Here is a tiny trained network, its code and every weight. The questions are about switching its units off for an input and a target symbol, where a switched-off unit gives its printed mean instead of its output.

import numpy as np


def w(rows, s, z=0):
    codes = np.array(rows[::2]) - 128.0
    scale = np.full(codes.shape[1], s)
    scale[-1] = z or s
    return codes * scale


def f(y):
    return np.maximum(y, 0)


def softmax(a):
    e = np.exp(a - a.max(-1, keepdims=True))
    return e / e.sum(-1, keepdims=True)


def log_softmax(a):
    a = a - a.max(-1, keepdims=True)
    return a - np.log(np.exp(a).sum(-1, keepdims=True))


def net(x, mask):
    ids = ['αγδθλμπστφψω'.index(c) for c in x.split()]
    T = len(ids)
    res = E[ids] + P[:T]
    u = 0
    for l in range(2):
        q, k, v = (res @ M[l].T for M in (Q, K, V))
        z = softmax(np.where(np.tri(T) > 0, q @ k.T / 4**0.5, -1e9)) @ v
        res = res + np.where(mask[u], z, O[l][:, -1]) @ O[l][:, :-1]
        u += 1
        y = f(res @ A[l][:, :-1].T + A[l][:, -1])
        res = res + np.where(mask[u : u + 12], y, B[l][:, -1]) @ B[l][:, :-1]
        u += 12
    return log_softmax(res[-1] @ U[:, :-1].T + U[:, -1])


Q, K, V, O, A, B = {}, {}, {}, {}, {}, {}
E = w([
[132,97,140],'α',
[89,115,123],'γ',
[129,89,129],'δ',
[120,85,114],'θ',
[140,175,135],'λ',
[249,82,130],'μ',
[20,82,202],'π',
[152,170,97],'σ',
[51,100,110],'τ',
[140,174,136],'φ',
[152,166,41],'ψ',
[115,36,143],'ω',
],0.02)
P = w([
[162,148,199],'0',
[147,149,171],'1',
[136,142,157],'2',
[121,138,137],'3',
[110,131,115],'4',
[99,128,96],'5',
[93,120,75],'6',
[83,113,47],'7',
[79,112,32],'8',
[74,109,7],'9',
],0.011)
Q[0] = w([
[52,27,98],'L0H0',
[39,196,127],'L0H0',
[148,254,107],'L0H0',
[17,133,168],'L0H0',
],0.013)
K[0] = w([
[134,12,79],'L0H0',
[58,138,52],'L0H0',
[110,233,140],'L0H0',
[15,43,61],'L0H0',
],0.011)
V[0] = w([
[124,119,3],'L0H0',
[77,183,107],'L0H0',
[114,97,86],'L0H0',
[36,223,129],'L0H0',
],0.0074)
O[0] = w([
[73,229,185,213],'L0H0',
[130,163,132,62],'L0H0',
[134,167,175,237],'L0H0',
[139,253,201,1],'L0H0',
],0.0067,0.00097)
A[0] = w([
[118,152,70,139],'L0N0',
[76,144,137,177],'L0N1',
[207,87,67,135],'L0N2',
[117,182,194,108],'L0N3',
[96,144,161,59],'L0N4',
[80,137,175,102],'L0N5',
[206,115,222,84],'L0N6',
[114,184,247,4],'L0N7',
[92,183,107,103],'L0N8',
[108,107,226,101],'L0N9',
[194,165,103,124],'L0N10',
[96,78,131,65],'L0N11',
],0.014,0.015)
B[0] = w([
[94,114,112,209],'L0N0',
[151,113,103,254],'L0N1',
[120,193,160,241],'L0N2',
[163,166,123,157],'L0N3',
[61,107,76,132],'L0N4',
[100,157,175,157],'L0N5',
[149,178,182,140],'L0N6',
[206,52,6,131],'L0N7',
[135,97,117,181],'L0N8',
[108,174,143,152],'L0N9',
[65,159,83,182],'L0N10',
[137,159,77,152],'L0N11',
],0.011,0.0076)
Q[1] = w([
[83,195,180],'L1H0',
[153,74,138],'L1H0',
[128,125,126],'L1H0',
[1,109,177],'L1H0',
],0.01)
K[1] = w([
[74,172,149],'L1H0',
[106,96,132],'L1H0',
[129,127,127],'L1H0',
[2,99,59],'L1H0',
],0.014)
V[1] = w([
[143,62,19],'L1H0',
[36,151,69],'L1H0',
[151,253,115],'L1H0',
[129,139,131],'L1H0',
],0.007)
O[1] = w([
[179,104,222,111],'L1H0',
[254,135,209,244],'L1H0',
[174,84,73,254],'L1H0',
[128,108,108,137],'L1H0',
],0.0066,0.0041)
A[1] = w([
[77,75,86,140],'L1N0',
[166,65,76,170],'L1N1',
[118,83,206,86],'L1N2',
[188,89,244,143],'L1N3',
[64,56,211,141],'L1N4',
[178,148,211,115],'L1N5',
[75,111,98,131],'L1N6',
[133,180,149,150],'L1N7',
[105,254,146,11],'L1N8',
[17,83,184,45],'L1N9',
[40,176,145,104],'L1N10',
[62,133,117,158],'L1N11',
],0.014,0.011)
B[1] = w([
[149,140,173,217],'L1N0',
[77,148,146,253],'L1N1',
[224,183,180,142],'L1N2',
[84,63,98,176],'L1N3',
[228,95,9,206],'L1N4',
[2,159,134,140],'L1N5',
[152,83,163,195],'L1N6',
[126,156,155,189],'L1N7',
[127,56,220,170],'L1N8',
[30,27,123,146],'L1N9',
[144,136,175,173],'L1N10',
[184,162,134,220],'L1N11',
],0.011,0.0064)
U = w([
[204,201,196,254],'α',
[87,161,43,160],'γ',
[160,109,143,46],'δ',
[206,68,107,34],'θ',
[129,107,149,74],'λ',
[124,114,185,131],'μ',
[115,108,173,118],'π',
[94,102,140,97],'σ',
[114,88,201,133],'τ',
[119,111,151,63],'φ',
[5,95,121,181],'ψ',
[154,109,139,61],'ω',
],0.015,0.0044)

Each question gives the input, a string of symbols that net reads in full, and the target symbol t.
The units are the heads (4 rows each of Q, K, V and O) and the neurons (one row each of A and B). Each row of codes is followed by its name. A weight is (code - 128) times the scale printed after its matrix; where a second scale follows, it is the last column's (O, A, B and U).
mask holds one flag per unit, layer by layer, with each layer's heads first. A switched-off unit (its flag False) gives its mean, the last column of its rows in O or B, instead of its output. The means were averaged over made-up inputs and are rounded, as every weight is.
A unit's drop is (log p(t) with every unit on - log p(t) with that unit switched off) / (log p(t) with every unit on - log p(t) with every unit switched off).
The circuit of an input: a set's keep is (log p(t) with only the set's units on - log p(t) with every unit switched off) / (log p(t) with every unit on - log p(t) with every unit switched off). Starting from the 12 units with the biggest drops (on a tie, the unit counted first), units are removed one at a time, each time the one whose removal leaves the highest keep (on an exact tie, the one counted first), for as long as the keep stays at least 0.8.
circuit, biggest first: the units of the circuit, biggest drop first
most important unit: the unit with the biggest drop
top k neurons: the k neurons with the biggest drops, biggest first
top k neurons in layer l: the k neurons of layer l with the biggest drops, biggest first
input σ σ σ, target γ: top 2 neurons -> (L0N2, L1N0)
input θ θ δ θ, target θ: circuit, biggest first -> (L1H0, L1N4, L0N3, L0H0)
input φ ψ σ θ δ δ φ, target γ: circuit, biggest first -> (L0N2, L1N8, L1N0)
input π θ τ δ λ θ γ ω σ π, target θ: circuit, biggest first -> (L1N4)
input δ θ ω δ, target θ: top 2 neurons -> (L1N4, L0N3)
input ψ θ π λ λ α λ, target γ: circuit, biggest first -> (L0N2, L1N0, L1N8)
input τ γ ω σ ω α γ, target θ: top 2 neurons -> (L1N4, L0N2)
input γ ω τ π τ γ, target α: circuit, biggest first -> (L0H0, L1H0)
input μ τ σ γ α σ ψ ψ α, target ψ: top 3 neurons in layer 1 -> (L1N3, L1N1, L1N5)
input θ θ σ α μ σ μ, target γ: circuit, biggest first -> (L0N2, L1H0, L0N6)
input δ λ δ μ γ θ τ τ δ σ, target α: top 3 neurons in layer 1 -> (L1N11, L1N0, L1N3)
input α θ π ω ω θ θ γ μ, target α: top 3 neurons -> (L0N2, L0N1, L0N10)
input τ φ γ λ γ γ θ μ π, target τ: top 4 neurons -> (L1N9, L0N5, L0N9, L1N8)
input σ τ ψ ψ α ω θ μ τ, target α: most important unit -> L0H0
input φ ω φ, target γ: top 2 neurons -> (L0N2, L0N6)
input δ ψ ψ ψ ψ π δ, target ψ: top 3 neurons -> (L1N3, L0N10, L1N5)
input φ π φ σ γ λ π, target τ: top 2 neurons -> (L1N9, L0N9)
input θ π α α π σ γ λ θ μ, target α: top 2 neurons in layer 0 -> (L0N2, L0N1)
input α τ δ ψ θ σ μ ω τ, target θ: circuit, biggest first -> (L1H0, L1N4, L0N2)
input π θ θ μ μ, target γ: most important unit -> L0H0
input ψ θ τ π, target α: top 4 neurons in layer 0 -> (L0N7, L0N9, L0N4, L0N3)
